Here is a tiny trained network, its code and every weight. The questions are about switching its units off for an input and a class, where a switched-off unit gives its printed mean instead of its output.

import numpy as np


def w(rows, s, z=0):
    codes = np.array(rows[::2]) - 128.0
    scale = np.full(codes.shape[1], s)
    scale[-1] = z or s
    return codes * scale


def f(y):
    return np.maximum(y, 0)


def log_softmax(a):
    a = a - a.max(-1, keepdims=True)
    return a - np.log(np.exp(a).sum(-1, keepdims=True))


def net(x, mask):
    res = np.array(x, float).reshape(1, 3) / 4 @ E
    y = f(res @ A[0][:, :-1].T + A[0][:, -1])
    res = res + np.where(mask, y, B[0][:, -1]) @ B[0][:, :-1]
    return log_softmax(res[-1] @ U[:, :-1].T + U[:, -1])


A, B = {}, {}
E = w([
[82,99,127,197,170,58,136,152,104,92,140],'x0',
[164,9,116,165,83,93,150,86,106,128,143],'x1',
[157,178,54,124,109,114,119,150,77,112,172],'x2',
],0.014)
A[0] = w([
[27,162,96,114,153,147,87,164,254,78,81,214],'n1',
[150,178,68,86,176,80,62,119,96,158,136,98],'n2',
[159,121,165,130,110,168,96,71,216,200,111,255],'n3',
[112,182,93,98,50,176,37,212,116,131,176,155],'n4',
[152,51,133,95,65,105,156,44,132,153,71,149],'n5',
[212,101,53,139,116,115,85,128,61,98,144,145],'n6',
[32,154,70,171,166,48,91,168,97,66,205,94],'n7',
[94,78,120,229,194,71,118,130,181,107,42,143],'n8',
[131,158,164,132,198,84,202,211,164,57,156,114],'n9',
[111,172,97,180,230,89,88,196,46,132,212,80],'n10',
[197,129,66,144,55,71,155,138,98,102,170,151],'n11',
],0.0088,0.0031)
B[0] = w([
[132,197,151,100,95,188,33,32,197,56,45,237],'n1',
[200,129,45,173,131,163,171,229,82,100,128,193],'n2',
[200,172,172,94,90,189,83,110,120,136,215,234],'n3',
[212,165,21,109,133,166,198,237,72,130,72,232],'n4',
[155,56,120,207,79,174,121,36,136,162,224,235],'n5',
[27,233,196,127,77,139,23,90,113,141,55,212],'n6',
[157,93,146,221,121,150,117,101,186,51,172,247],'n7',
[35,45,123,148,235,120,147,145,28,104,79,235],'n8',
[46,125,193,180,82,162,135,149,200,57,142,200],'n9',
[177,52,99,211,98,187,185,146,182,62,107,237],'n10',
[29,192,143,121,117,166,2,41,132,165,47,219],'n11',
],0.0075,0.011)
U = w([
[148,200,196,19,89,175,59,63,142,156,72,253],'0',
[240,54,100,200,47,162,164,53,242,70,196,69],'1',
[54,168,206,176,198,58,55,78,201,53,31,103],'2',
[70,48,130,169,238,59,182,92,3,124,145,2],'3',
[241,159,22,34,199,123,242,191,48,135,84,69],'4',
],0.0069,0.0031)

Each question gives the input, the list of numbers given to net, and the class t.
The units are the neurons (one row each of A and B). Each row of codes is followed by its name. A weight is (code - 128) times the scale printed after its matrix; where a second scale follows, it is the last column's (A, B and U).
mask holds one flag per neuron, in row order. A switched-off neuron (its flag False) gives its mean, the last column of its row in B, instead of its output. The means were averaged over made-up inputs and are rounded, as every weight is.
A unit's drop is (log p(t) with every unit on - log p(t) with that unit switched off) / (log p(t) with every unit on - log p(t) with every unit switched off).
The circuit of an input: a set's keep is (log p(t) with only the set's units on - log p(t) with every unit switched off) / (log p(t) with every unit on - log p(t) with every unit switched off). Starting from all 11 units, units are removed one at a time, each time the one whose removal leaves the highest keep (on an exact tie, the one counted first), for as long as the keep stays at least 0.8.
units of the circuit, in order: the units of the circuit, biggest drop first
k most important neurons: the k neurons with the biggest drops, biggest first
drop of u: that unit's drop, to one decimal
input [3,-6,8], class 1: 2 most important neurons	n7; n10
input [-2,-8,1], class 4: units of the circuit, in order	n4
input [-2,0,-4], class 0: 3 most important neurons	n10; n7; n2
input [-6,0,6], class 4: 3 most important neurons	n4; n1; n2
input [1,4,-5], class 3: units of the circuit, in order	n8; n1
input [-1,-6,1], class 4: units of the circuit, in order	n4; n11
input [-6,1,7], class 0: 4 most important neurons	n6; n11; n8; n10
input [0,-8,-8], class 0: 4 most important neurons	n3; n7; n1; n10
input [5,1,6], class 2: 4 most important neurons	n6; n11; n5; n3
input [4,4,8], class 2: 2 most important neurons	n6; n11
input [5,-3,3], class 1: 2 most important neurons	n10; n7
input [2,-8,7], class 1: 3 most important neurons	n7; n10; n9
input [-7,3,7], class 0: 2 most important neurons	n6; n11
input [5,8,2], class 2: units of the circuit, in order	n11
input [-2,0,-7], class 0: 4 most important neurons	n10; n7; n2; n3
input [3,3,7], class 2: drop of n6	0.7
input [2,5,1], class 2: drop of n6	0.2
input [-7,8,1], class 0: drop of n10	0.4
